[ -8   0  17   0 -16  38  44 -11  23  24   3 -27 -36 -18  -6  33  47  18
  23  -3  30  31 -22 -16  27  11  10 -58 -62  -6 -11  11   2  -6  25 -47
 -29   5  35   9  -7]
K897
[  9 -14  14  -1  34 -11 -30   6  42   7   2  14   9 -19  16  -1  -9 -15
  20 -10  21  -8  29  -8   3 -15  14  -8  25 -14  10  40  -9  32  -8 -10
  18 -14  14  15 -20]
K373
[  12   -7  -13  -10  -24    6   32  -21   24   10   -9   11   -2    7
  -22   24   47   29   -8   -9  -35   -9  -48   45   -5   17   -8  -22
 -114   12  -32    2  -46   21    9   -5   28  -33    9  -23    9]
K373
[  6  20  14 -30   3 -42  34  12   4   4  26 -19  -1   5 -16 -10   8   5
   2  14  33  36 -40   8 -24  22  12 -38 -20  58  39   6 -10  22  32   5
  -4  -7  16 -25  30]
K142
[ 42 -30  -8  -6   7 -15 -17 -24  -3  -1 -19 -10  21 -30  13 -28  21 -10
 -45 -16 -14 -22   9   0 -29  -6  -1 -15 -44   6  49  33  -6  13 -61 -52
  24  -4 -30 -32  39]
K897
[ 23 -32  25 -24 -16  29  12  -4 -24 -15 -19  28  10 -38  24   3  35 -22
  -9  24 -34  -9   0  26 -13  28 -17  19  17 -13 -30 -16   3   1 -20 -21
   0 -12 -47  38  -9]
K53
[-21 -12  28  -6  18 -55   7  22  -6  -5  -8 -14  39   6  13 -11   1 -17
   1   2 -65 -20  13   1  -5   6   9  21  70  31  19  15   2  18 -29 -21
  14  -6  14  37 -26]
K602
[  5   7  25  -3  12  -8   0  15  19 -14  -7  10   8 -34 -18 -40  19 -13
 -11  -6 -12 -36 -27  54   4   4 -29  10  47  21  27  27  -7  17  28  60
   8 -15 -21  21 -44]
K884
[ -9   8   3  -2  29  -1 -14   4  14  -9  16  13   9  14  -4  -1  20  -3
 -19  -8  -7 -11   2   3   1 -40 -11   4 -44  13  39  21 -26  31 -36 -32
  26  -3  26  -8  -7]
K620
[-10  50  -5 -21 -13  31 -10 -20  43 -18 -61 -20 -49 -51 -24 -10 -28 -16
 -57 -30 -12  16   0  46  19  -7 -10  23 -77   1  30   0  22 -27  56 -33
  31 -23  -5 -18  -9]
K182
[-14  17   2 -15 -13  12  -1  -5  15 -14 -18   5  -8 -14  20   0 -39 -26
  25 -19  -3   2  40  13  10 -14 -11  20  12 -35 -25   0   5 -23  46  28
 -27  -2 -30  -2  18]
K477
[ 34 -45 -20 -46 -28   3  12 -14 -36  -7  37  42  -9  -5  15  -4  10   7
  11  36  36  14 -31 -44  24  -4  41  -5  16  40  43  18  22 -61   5  -5
 -22  20 -29 -25   9]
K897
[-10 -55  -3   8 -27  -1  34   3  28  22 -23 -30  -8 -20  18  25  33 -13
  62  21 -22  13 -30  50   5  38   1 -24 -59  -5 -66 -11 -11  13  12  -5
  14 -10  13  31 -23]
K915
[ 15 -20 -14  14   2  19  -6  13  32  24  19  19   9 -28   4 -14  34 -15
  47   8  31 -21   6  20   5  -8  -2 -37  -2 -10 -19  20 -35  44  12  28
  14  -7  -1 -21   7]
K915
[-14  28  19  -2  21 -13   0  19  22 -15  23   1  29  51   2  29 -26  23
  14  27 -34 -15  40 -25  16 -22   2   8   3  13  -3  -2 -11  18 -15 -18
   7   8  31  -8  -7]
K142
[ 16 -20  -2 -26   7  -6  24  -5 -25 -11  23 -18  24  -7 -25   2  -2  -1
  -2  25  32  15  -7 -15   0 -39   8  15  11 -11  21  10   0  -1 -16  22
 -17   4 -18 -42  11]
K897
[-14  65  14  36 -27 -52 -27  33  -9  13 -13 -35  35   6 -13 -14  38  21
 -28 -13  12  14 -15 -34 -25  32  14 -85 -67  32 -18 -10   4  16  21   0
  -5 -19  -5  27 -25]
K915
[-26  44  -8 -11   6 -12  30  -1  20   2 -16  -6   2  23  -3  12 -19  33
 -30  -7 -33  22  16 -29 -16   5  25   2 -14  39  38  -8  -6 -21  26 -38
 -17  13  48 -33  37]
K602
[ 14  14   7 -34   9 -34   5   6   3 -22  10  31  13 -12  19  -6 -32 -24
   3  30 -39   0 -10  -6  -1  34  30  30  78  27  -9   2  27  -7  10  62
 -22   3 -45   3 -15]
K602
[ 35 -24   1 -19   0  14  24 -11   4  -4  54  25   3  20   8  12   8  14
  29  41 -27  20 -22 -43  20 -15  37 -26   9  11 -25   9   6 -12   5  32
 -25  22 -22 -27 -15]
K761
[-20 -14  21 -29 -16   5   6 -31  -4 -28  24 -35  -9   7  14  41 -22  -3
   5  14  24  33 -10 -16  49 -23   6  29 -54 -27 -24 -43  39 -33   8 -32
  24  16  -8  18 -42]
K477
[-21   0  11  15  -1 -13  -9  48  18   9 -27 -14  -8 -44  20 -13  33  -3
  -6  -5  30  -4  -1  44 -14   7  -7 -46 -34  24  -1  19   3  35   1 -28
   8 -31  14  -7  -7]
K477
[ 29  -7  40  -9  -3   5   9   4  -2   1  29 -23  29 -23 -27  -7  26  -3
   5 -19  11 -26  -3  13   5   6  12  -4  -8   0  23   1  -8  16 -24  40
  -6  -7  10 -28   7]
K182
[ 50  13   2  43  18 -13  -4  -1 -10   2  31  24  22   9  33  -3 -17 -29
  31   7  28  30  42 -45  21  -5   9 -45  27   2   1  -5  29  -5 -24 -29
   0  13 -13 -26  11]
K884
[-37 -46   3   6  -6  16 -15  14 -17  -7   3  22 -14   3   3  36   8  15
  -3  -3  43 -47  21 -20   7 -22 -19   6 -14   6 -22  -3  -8  21 -21 -19
  28  -2   5  -6   1]
K602
[ 25  50   9  -1  -6  40   1 -25  23  20  24 -11 -13   7 -15  31 -16   3
 -17  -1  23  -3  -3   4  37  12  19 -13 -64 -46 -38 -18  19  20  15   1
   9  22  20  15 -29]
K182
[ 27 -20 -18   9 -18  12   2 -25 -24 -23   9  41  25 -12  10  -2  20 -24
  -2  21   8   8 -31   3  -1  -7 -17   3   6  22   0  17 -10 -25  15 -35
 -12  -5 -78  11   5]
K915
[ -5   6  22 -36 -16  -7   0  -8 -46  -5  -4  16 -24 -24   0   2 -24 -11
  -7 -25  44   7 -19 -24  13  10  -1  12  51 -14 -19  11  42 -38  45  24
 -23  20   6 -12 -13]
K602
[ -6 -44  -4  24 -34  50   4  22  25  37 -37  12 -24 -34   5  31  65  19
   5  -2  64 -50   7  34  -2  15 -22 -50 -57 -29 -21  19 -54   0  20 -44
   5 -31  39  28  19]
K761
[  8  -8   1 -21  -1  26  18  24  29   7 -30 -26 -13 -35  31  28   0 -24
  33  22  20  -1  32  27  27  18  12   9 -23 -35   5  23  15 -40  11 -47
 -38  17  26  -3  18]
K373
[ 14  21  15  44 -29   7  41 -20  -3   5  -1   3  31 -16 -28  15  31 -29
 -17 -29  39 -22  -8  62  23  -7 -22  -5 -10  -3 -14 -14 -33  38  -1 -14
  -4 -41  -1  15  -3]
K897
[  0 -19   3 -32 -12 -13   2  -8  34   0   3 -13 -14 -28  27 -15   7  14
  27  12 -24 -19  17  28 -37 -27 -11  -1  20 -29 -17  19 -32  -4  43  46
 -28   1 -55   6  22]
K620
[-18   9   9   7 -25  -4  28  -6 -30  -1 -24   4 -10 -24 -15 -19  30 -25
 -15 -28  -3  18  -2   4  16  -4 -17 -14   9  26  36  -3  12  39  11 -23
  26 -21   5 -18  -3]
K761
[ 17  17  -8  -3 -13  50  -6 -11   8  -3 -40  19  21 -53 -40 -31  57 -10
 -22 -20  27 -21   3  12  16   1 -24 -11 -37  35  43  28 -16  16  22 -29
 -13 -29 -30  20  -3]
K620
[ -3 -18   5   7 -10  15  -8 -12  -3 -12 -30  20 -30 -34  -1  -2 -20 -24
 -10 -22  28  10  -1  18   6 -23 -18  -1   0  -5  10  17  10   4  34 -24
  22 -25  -3  15 -24]
K373
[ 32  46   6 -36  31  -2  17  10  56   9  10 -26  26 -18  -2 -20  19  -7
   5   4 -40  -5  36  -8  14   8  15 -31 -22 -14  73  19 -24  22 -19 -12
 -14  16  40 -55  23]
K884
[ 13   2  -2 -10  -4   8 -14  -9  -5 -15 -50  38 -14 -38   5 -12   1 -17
 -44 -21 -18  -7 -10  41  -2  10 -15  24   8  16   8  26   1  18   0  -4
   6 -34 -13   9  16]
K373
[ 16  16   2 -15  15   4 -30 -10 -15  13 -49   6  -4  -6  -2  -8  -4  34
 -15 -34  -2  31  29 -74 -44  17   3 -11   1  11  11   9  23 -58  15 -30
 -60  44  21 -13  39]
K373
[  4  28  18  12 -10  35  15  -8 -20 -14  14  -5 -19  22 -16  11  -3 -22
  -2   4  35  49   3 -12  53 -29 -11 -23 -70  -9   4 -17  22 -19  34 -35
  43 -13  18  18 -19]
K761
[ 12  10  53   3  -6  -7 -45   7 -15  -1 -44 -27  -9   3  -5   4   0  47
 -62 -34  -2 -33  48 -81 -16 -11  10 -30 -62   9  13   9  37 -75  -7 -54
  11  20  19  37   3]
K897
[-18  18  30 -11  13 -18   9 -25  -5 -24 -10 -29   4 -18  13   1  16 -21
 -36 -10 -18  27  -9   7  16 -17 -29  42  -6   0  -4 -35  26   3 -16 -40
  24   7   4 -21  11]
K142
[-19  16   3 -12 -22 -10  24 -13  28   1  -7  -9 -13  -4   1  23  27  -1
   3   0 -23  14 -19   2  22 -10  -5 -14 -37   2 -15 -14 -20  10  31 -27
  22  -9  12  -1 -21]
K53
[ 22 -17 -20 -34 -14  -9  10  11  25  17 -15   5  -8  -4  23 -13  55  -4
   5  27 -36  18 -48   9 -13  46  26 -51 -85  33 -11  12 -20   0   8   7
  -4  -6  -8  36   3]
K53
[-19 -28  17  35  23   2 -62  26   7 -11  40  45  17  -4  26   8 -40  10
  13  -6  64 -42  34   9 -35 -47  -9  10  52 -37  -6  37 -20  22  -6  10
  35 -20  -6 -23 -25]
K373
[ 16 -25 -14 -32 -24  20   7  -6 -14  -2 -74  18 -19 -69 -16 -20  26 -29
  -5 -12 -14   2 -13  35  20  -8 -30   2  30  -1 -25  37  -6 -13  27 -24
 -39 -46 -26  33 -15]
K620
[ 13   6  -8  17   3   1  21  -1  45  17 -18  -2 -32 -23  -1   7  -8 -39
  33 -18  24   3 -11  20  25  30  -3 -37 -38  15  13  19  -1  39  27   1
  38 -12  32 -33  16]
K373
[ 10  -6 -34  19  -8   7 -30  22  -8  52 -59  -7 -30 -33  -6  -8  14  -3
 -16 -31  33 -21  -4  -3 -25  27 -14 -70 -58  -5 -20  40 -12  33 -15 -57
  11  -8  50 -21  32]
K620
[-10   1  -2  -5  13 -25  39  18 -34 -15  53  -1  30  70  22  -2  19  11
  16  48 -37  22 -14 -15  19 -22  -5  -1   2  39   1 -16   2  10 -16 -22
  13  32  -1 -14   5]
K915
[ -1 -25  -5 -20   0   3  62  -4 -11   4   5   3  14  24 -21   6  15 -14
   8   2 -48 -35 -27  22  18  23 -12  30  10  11  17 -23 -32  37 -42  29
   8   3  49 -14  12]
K620
[  6  -9  14 -11  -4   7  26  -5  24  11  42 -12  -1   7 -11   6  21  16
  22   4   3 -11 -13  25  17   0  19   3 -26  13 -16  -6  -9  12  11  40
   2  16  -6   7  -2]
K884
[  18   18   25    1   -7   17    0    3    2   -2  -15  -10   14   -3
  -40   19   12   30  -42    2   11   14   -5  -43  -34   13   25  -29
 -108   40   51  -16    8  -45   15  -44    6    7   29   -5   -6]
K182
[  2  -5  47  18 -14 -23  -7  15  32  41 -13 -51 -19 -19  -9   6  25  48
 -13 -24  26 -12  12  14 -24   5  38 -53 -91  -9   1   0   9   4  -5  -1
  42 -10  72  24 -29]
K897
[  0   8 -11 -24 -29  49  18  16  30  29 -61  -2 -35 -56 -30  11  46   7
 -21  -4  32  -8  12  43 -20  10   0 -26 -95 -19   6  18 -28   1  42 -36
  -1 -26  18  18  10]
K53
[-19  32  -1   9 -12   3  -3  35  21  18   8  -2 -21   5  -9  12  40  10
  47  27  50  29  23  25 -20 -28 -22 -59 -81  -1  18   1 -32   3  53 -20
  -6  -4  31  20  -3]
K142
[  9  31 -13  -2   5 -11 -13 -12  30 -10 -10   9 -18  24  30  33 -66   9
  16  31  12  25  57   5  22 -17  15  36  20  -2 -31 -17  25 -25  16  -9
 -18  20 -17  17   8]
K897
[ 20 -45  37 -16  14 -30 -23 -16 -62 -37  54   1  24  30   2  11 -36  -1
  -6  10  -3  -6 -28 -23  -7 -26  -6  26  24 -12 -20   5  24  -4 -43  43
  23  16 -23   7 -34]
K602
[ 31 -37 -11  -7  19  35  20 -14   6  -3   2  32  13  11   0   7  -2 -25
   4  14  19  16  -9 -24  19  -2   8   8  -7   7  25  12 -24 -24  -2 -11
  11  -5  29 -13  45]
K761
[ 26  17 -12 -27 -19  45  13 -13  18 -27 -55  59  -3 -44  -9 -15 -33 -41
 -14  20   0 -28  18  68  38   5 -26  53  69  -5  30  16 -14 -10  53  26
 -15 -40 -24  40 -12]
K897
[ 22  33   8  -8 -18   0  41 -14  16  28 -31 -13   2 -18  -9  -3  30   1
 -14 -34 -35 -16   6  35  15  46  -9 -32 -36 -13  -7   6 -18  26   3 -32
  11 -21  24  -6  24]
K884
[  0  15  34  15  -5   7  45  29  39   6  -6   2   7 -10 -14  28  29  17
 -16  -2   4 -30  14  21 -17  22   9 -39 -40  22  -2  -4 -38  25  14  -6
 -13 -32  16  14  17]
K884
[ -9   8   3   4  -1  10 -15  -2 -12   1 -49  -7 -25   9   5   9 -47  44
 -39 -20 -28 -19  34 -74 -41   8   5 -22  18 -25  16  37  26 -68  23 -24
 -45  30   7  25   8]
K602
[ 19 -26  11  -8  13 -48   3  14  -1  -4  10  13 -11 -14   7 -22  27 -31
  21  -6  -6 -16  -3 -25  -3 -12   0 -35  38  39  33  45  -2 -14   6  12
   0  -6 -44  17   8]
K602
[  9  21  -4 -12 -21   5  -1  10   2  23 -12 -46  -8 -48 -25 -22  34 -12
 -11 -14  24  -5 -18  12  -1  18   4 -48 -79 -15   0  17   4  17   8 -10
  17 -20 -11 -21   4]
K620
[ 16 -10   5  41   8   1  25   9   8   8  20  36  24  -4  11   2  18 -42
  27  -5  17 -15 -11  15  -3  40  -8 -27  33   7 -18  -2 -22  22 -10  12
 -14 -18 -24  23  -1]
K884
[ -2 -33  36  -4  13  -4  -6  21  13 -31   6  17 -31 -36  42   3 -22  11
  18  20   4 -27  21   0  -5 -25 -14   2  83  -1  -9  19  35  -3  11  41
 -27  15 -42 -19 -22]
K477
[-22 -15  29  12  -3 -31   1  28   2  16  25   2  24   7  28   3  48   1
  57   8   4  12  30 -13 -16  -7  -1 -33  49  10   4  -6 -35  26  -5 -23
  -1 -10  14  39  -9]
K53
[  3 -27   3   7  -8 -13  50 -54  16 -10  12  14   3  25  37  33  14  10
   4   3 -30  30 -17 -23  -1  -5  -3 -16 -24  24 -36 -27  -8   5  12 -49
  -6   4 -41  24  15]
K477
[-49 -20   4  -6 -27 -41 -12  15  -9  -4 -12 -75  19   9   1  16  34  49
  -6  -4  20   5 -16 -26  -8  -1  -3 -45 -90  17  -2   3   0 -18   1 -54
   0  -7  10   5 -29]
K602
[-18   4  14   7 -25   1   0  31   4  24  -3 -19  -3 -14  -2  -1  46  18
  29 -18  11 -35   8   3  10  18   1 -50  -3  -4  -6  24 -10  -9  18   2
 -38   0  24  28 -22]
K602
[-10 -67   0  11  22 -49  -1  -9 -48 -10  19  17  64  55   3  18  10  38
  14 -14  -3 -10  17 -94 -20 -48  -4  -2  61  27  -9  24 -27   2 -53 -10
 -35   9   3 -12  18]
K602
[-41 -15  43  12  10 -20   2   4 -35 -15  44  26  19  34  39  30  19  20
  21   0 -20  30 -19 -38   8 -13   6  24  51  12 -43 -23  35 -17 -22 -11
 -24  26  14   8 -57]
K182
[-15  33  14  -1  11 -67 -40   7  10  -7 -39 -45   7 -13  33 -26 -39  29
 -34 -25 -51  18  44 -74 -28   6  27 -23  38  24  22 -12  55 -55  -2 -45
 -23  31  11 -31 -19]
K602
[ -2  87  12   3  30   5 -16  17  36 -10  59   6  -5  55 -22  47 -28  15
 -11  37  17   3  36   5  27 -52   8  18 -19 -16  -3  -7 -21  23   3 -14
  30  10   7  19 -18]
K53
[ 41 -22 -30 -10 -20  69 -29  11 -18  43  -6  51 -22 -53 -10 -29  40  17
   5  12  58 -11   2  37 -31  29   5 -38 -32 -14   0  33 -11  18   9  15
  -5  -7 -11  11  26]
K884
[ 26  46  14  17  18  11 -44   5   8  20 -42 -34  20 -31  -1 -33  20  29
 -26 -25   6   9  64 -40 -13   8  16 -19 -30  -1  56  19  54 -39 -15 -57
 -18  33  12  -5  -2]
K182
[ 11  15   6 -41  17 -26 -19   4 -10 -15 -23 -49 -17  27   0  14 -60  52
 -49  22 -39  16  14 -62 -25  -5  13   0 -31 -16   6   1  34 -55  -5  -4
 -16  44  12 -13  17]
K884
[ -2 -29  29 -24  -2 -18  -4  18  21  -8   5  29 -12  -9  24   6   1  17
   7  12 -57 -53   5   8 -11  13  10  24  69  11 -53  -5  -5 -10   5  75
 -26  10 -37  31 -10]
K884
[ 20  20   3 -18  16 -45  46  -3   2 -36   0  14  14  16  41  -3 -48 -33
  -4  50 -53  37  10   7 -10  24   1  25  74  38  -3 -25  30   4  13  -3
 -12  11 -67 -24  13]
K761
[-15   9  26 -24 -29  17   9  -6  13 -10 -41   2 -32 -28  11  42 -18  -2
 -15   0 -38 -20 -10  92  -2  22 -32  38 -13 -18 -61 -21 -11  34  19   9
 -10 -10  16  28  -1]
K477
[ 24  12  12  18   2  -4 -40   7 -15   5 -27  15 -34  -3 -11 -33  -9  45
 -62 -30   6 -22  17 -62 -48 -24   5 -59 -45  12  67  48  20 -50  10  -4
  26   7   8 -17  16]
K897
[  1  45  -2   6 -11 -24 -37 -12  33  26 -30 -65  39  23  15   6 -29  57
  -3 -21 -34   8  47 -63 -31  17  34 -32 -51 -24  17  16  -2 -42  19 -25
 -36  33  39 -10  32]
K182
[ 20  29  -3 -49  40 -35 -38  22 -25 -13   1  29   2  46   9 -34 -38  34
 -57  25 -49  22  17 -91 -37 -21  43  10  -7  60  62   9  55 -64  -2  -4
  -6  67   5 -23  -3]
K182
[-24  -5   1  62   0  -4  -5 -10  -7 -12  39   3  46  26  -1   5  15   3
  -1 -38  53 -21 -41 -25  25   5 -20 -14  47  15   3  -1 -23  29 -29   6
 -11  -9   7 -18 -28]
K53
[ 34   8 -40  10  -2  21  40 -23  -8  -9 -48   6  46 -19 -24 -18  18 -27
  -8  14  -9  39   4  32  11   0 -32 -14 -35  32  22  -5 -24  31   5 -48
  -1 -40  -1 -28  31]
K602
[-18 -26 -27 -22 -18  21  17  22  -5  -1 -33 -11  -5 -29   3 -12  51  -5
  24  20  11   7 -19  -3   7   7 -16 -23 -56  14  42  27  -7 -24  15 -17
 -22  -6   6 -13   7]
K620
